[[ 90  29 -29   9  90 -34 -13  34 -82 -58  29  -6 -14 -18 -51  21]
 [-38  -1 -48  24 -45  46   1  26  -2  -2  -6  35   0  -1  -1  -3]
 [ -3  50  49  13  15  -4 -43   9 -52 -37  58  -7 -30 -25 -33  51]
 [ -7 -50  29 -14 -21   5  28 -49  65  52 -49 -16  23  29  49 -45]
 [-58 -70  53 -43 -74  36  -9 -12  17  10 -69  67   1  -4   8 -66]
 [-68  37   9 -28 -36 -39   3  51  21  17  43  -4 -29   9  26  37]]
:
[[-58 -70  53 -43 -74  36  -9 -12  17  10 -69  67   1  -4   8 -66]
 [ -3  50  49  13  15  -4 -43   9 -52 -37  58  -7 -30 -25 -33  51]
 [ -7 -50  29 -14 -21   5  28 -49  65  52 -49 -16  23  29  49 -45]
 [-68  37   9 -28 -36 -39   3  51  21  17  43  -4 -29   9  26  37]
 [ 90  29 -29   9  90 -34 -13  34 -82 -58  29  -6 -14 -18 -51  21]
 [-38  -1 -48  24 -45  46   1  26  -2  -2  -6  35   0  -1  -1  -3]]

[[-18 -34 -69  16  12  -2  88  77  90  22  24  63]
 [ -1  72 -31  -5  38  43  38 -49  23  34  75 -18]
 [-39 -19  60 -53 -41 -49  38  57 -68  15  53  20]
 [ 74 -16   8  61 -46 -17  79  15  -5  11  45  47]]
:
[[-39 -19  60 -53 -41 -49  38  57 -68  15  53  20]
 [ 74 -16   8  61 -46 -17  79  15  -5  11  45  47]
 [ -1  72 -31  -5  38  43  38 -49  23  34  75 -18]
 [-18 -34 -69  16  12  -2  88  77  90  22  24  63]]

[[-71  95 -71  54  26]
 [ 22 -76  22  91 -57]
 [ 94 -62  94 -60 -37]]
:
[[ 94 -62  94 -60 -37]
 [ 22 -76  22  91 -57]
 [-71  95 -71  54  26]]

[[-18 -22 -27  22  34 -36  49  -8]
 [-35   9  -5  39  14 -21  42  26]
 [ 18 -19   4 -32  28  21  24  -4]
 [ 52 -54  31  33 -24  22 -52 -84]
 [-35  32 -15   0   5 -18  26  48]]
:
[[ 52 -54  31  33 -24  22 -52 -84]
 [ 18 -19   4 -32  28  21  24  -4]
 [-35   9  -5  39  14 -21  42  26]
 [-35  32 -15   0   5 -18  26  48]
 [-18 -22 -27  22  34 -36  49  -8]]

[[ 23  73  42 -17  51  -5 -13 -56]
 [ 33   2  64  52  36 -71  54  58]
 [-39 -26 -50 -67 -30  -2 -33 -96]
 [-16  40  33 -38 -33  10 -42  69]
 [-16 -10  19  21  61   7  23 -67]
 [ 54 -34 -72  36  46   9 -19   7]
 [-22  -7  25 -49 -73 -77   6 -15]]
:
[[ 33   2  64  52  36 -71  54  58]
 [ 23  73  42 -17  51  -5 -13 -56]
 [-16  40  33 -38 -33  10 -42  69]
 [-22  -7  25 -49 -73 -77   6 -15]
 [-16 -10  19  21  61   7  23 -67]
 [-39 -26 -50 -67 -30  -2 -33 -96]
 [ 54 -34 -72  36  46   9 -19   7]]

[[-35  26  26   9  26 -40 -52  12]
 [ 40  70 -53 -68 -26  84  34  36]
 [ 23   3  14  32 -19 -26  -2  29]
 [-19  48 -27 -40  68  28  51  71]
 [-15  57 -18  17  -4 -12 -31  37]
 [  4 -17   5  27  -4 -18  10   6]]
:
[[-35  26  26   9  26 -40 -52  12]
 [ 23   3  14  32 -19 -26  -2  29]
 [  4 -17   5  27  -4 -18  10   6]
 [-15  57 -18  17  -4 -12 -31  37]
 [-19  48 -27 -40  68  28  51  71]
 [ 40  70 -53 -68 -26  84  34  36]]

[[ -1   5 -76 -12  17 -28   4   0  -6]
 [ 13  11 -26 -30  -4  -9  -9 -12 -67]]
:
[[ 13  11 -26 -30  -4  -9  -9 -12 -67]
 [ -1   5 -76 -12  17 -28   4   0  -6]]

[[ 63  -6   3 -35  47   0 -10 -80  18 -67  26  27]
 [ 63  11  12 -47  47   6 -10 -95  18 -91  26  48]]
:
[[ 63  11  12 -47  47   6 -10 -95  18 -91  26  48]
 [ 63  -6   3 -35  47   0 -10 -80  18 -67  26  27]]

[[-15 -10 -22  20 -11  53 -41  12  10  18 -17 -26   1  36 -22   6]
 [ 25 -29 -30  28 -16  -1  20  44  17 -29   7 -77  12 -18 -15   1]
 [ -9  15 -13  30   3 -25 -14 -45  11  31 -37   5   0 -38 -10 -19]
 [ 37 -28  -6 -57 -32  26  42 -10  -4  74   2 -35  -7 -29   5  14]
 [ 56  -2  60   2 -15  51 -55   3   5 -14  26 -46 -13  46 -21 -11]
 [-49  48  -7   7   3 -22 -24  10  -5 -29   6 -11  14  -3  -1 -13]]
:
[[ 56  -2  60   2 -15  51 -55   3   5 -14  26 -46 -13  46 -21 -11]
 [ 37 -28  -6 -57 -32  26  42 -10  -4  74   2 -35  -7 -29   5  14]
 [-49  48  -7   7   3 -22 -24  10  -5 -29   6 -11  14  -3  -1 -13]
 [ -9  15 -13  30   3 -25 -14 -45  11  31 -37   5   0 -38 -10 -19]
 [-15 -10 -22  20 -11  53 -41  12  10  18 -17 -26   1  36 -22   6]
 [ 25 -29 -30  28 -16  -1  20  44  17 -29   7 -77  12 -18 -15   1]]
---
[[  0  43]
 [-17  57]
 [-14  56]
 [ -5 -75]]
:
[ 0 57]

[[-46  37]
 [-16  50]
 [ 93   6]
 [  1   8]
 [ -4 -25]]
:
[-46  50]

[[ 70  35  48]
 [ 26  84 -64]]
:
[70 84]

[[-27 -13   9]
 [-78 -39  30]
 [ 53  26 -19]
 [-52 -25  19]
 [  0   0   0]]
:
[-27 -39 -19]

[[-51 -15  15  59]
 [-35  36  53 -37]
 [-21  -4   2  -1]
 [ 12 -34 -41  38]
 [ 53  73  42  22]]
:
[-51  36   2  38]

[[ 89  54  18]
 [ 12  28 -26]
 [  8 -14  -7]
 [ 24 -28  -5]
 [-45 -61  31]]
:
[89 28 -7]

[[ 14  42  38]
 [-18 -92 -80]]
:
[ 14 -92]

[[-21 -23  11 -33]
 [-73  31   2 -27]
 [ -4  15  -7  83]]
:
[-21  31  -7]

[[ -32  -62]
 [   5 -100]]
:
[ -32 -100]
---
[[ 15  13]
 [ -2 -81]
 [  2  46]
 [-49 -42]]
:
[[ 15  13]
 [ -2 -81]
 [  2  46]]

[[ 47  39 -65]
 [-34  22 -49]
 [-16  10 -68]
 [ 14  54  18]
 [-76  41  32]]
:
[[ 47  39]
 [-34  22]
 [-16  10]]

[[ -3 -29  -1]
 [ 18 -39  22]
 [-24  74   3]
 [-13  50  -9]
 [-12   5 -15]]
:
[[ -3 -29]
 [ 18 -39]
 [-24  74]]

[[ 66 -48 -35 -46  34]
 [-19  72 -31  59 -34]
 [-39 -45  17  -1  27]
 [-48 -52   9  -2 -36]]
:
[[ 66 -48]
 [-19  72]
 [-39 -45]]

[[-35 -48]
 [ 30  46]
 [ 20   3]
 [-36 -78]
 [ 15  44]]
:
[[-35 -48]
 [ 30  46]
 [ 20   3]]

[[ 82 -61  31  26  90]
 [ -8 -28  48  21  42]
 [ 17  43 -77 -34 -66]
 [ 87 -12 -44  -9  16]
 [-57  56 -42 -27 -82]]
:
[[ 82 -61]
 [ -8 -28]
 [ 17  43]]
---
[[-19  67   3]
 [-31 -41  57]
 [-19 -49  43]
 [ 43 -28 -50]
 [-16  71  -3]]
:
[[-19  67]
 [-31 -41]
 [-19 -49]]

[[-37 -67  -3  38 -19]
 [-37 -40   3  97 -19]
 [ 59  41   1 -20 -19]
 [ 27  68   4 -20  12]
 [ 43  68   4  -1  12]]
:
[[-37 -67]
 [-37 -40]
 [ 59  41]]

[[ 88   8]
 [-57  28]
 [-76  40]
 [ 14  41]
 [ -5  15]]
:
[[ 88   8]
 [-57  28]
 [-76  40]]

[[ -9  47]
 [ 40 -23]
 [ -9 -40]
 [-85 -15]]
:
[[ -9  47]
 [ 40 -23]
 [ -9 -40]]

[[ 26  85]
 [ 45   7]
 [-11  48]
 [ -3 -17]]
:
[[ 26  85]
 [ 45   7]
 [-11  48]]

[[ -8 -39]
 [  5 -77]
 [-17 -47]
 [-11 -14]
 [  9  14]]
:
[[ -8 -39]
 [  5 -77]
 [-17 -47]]
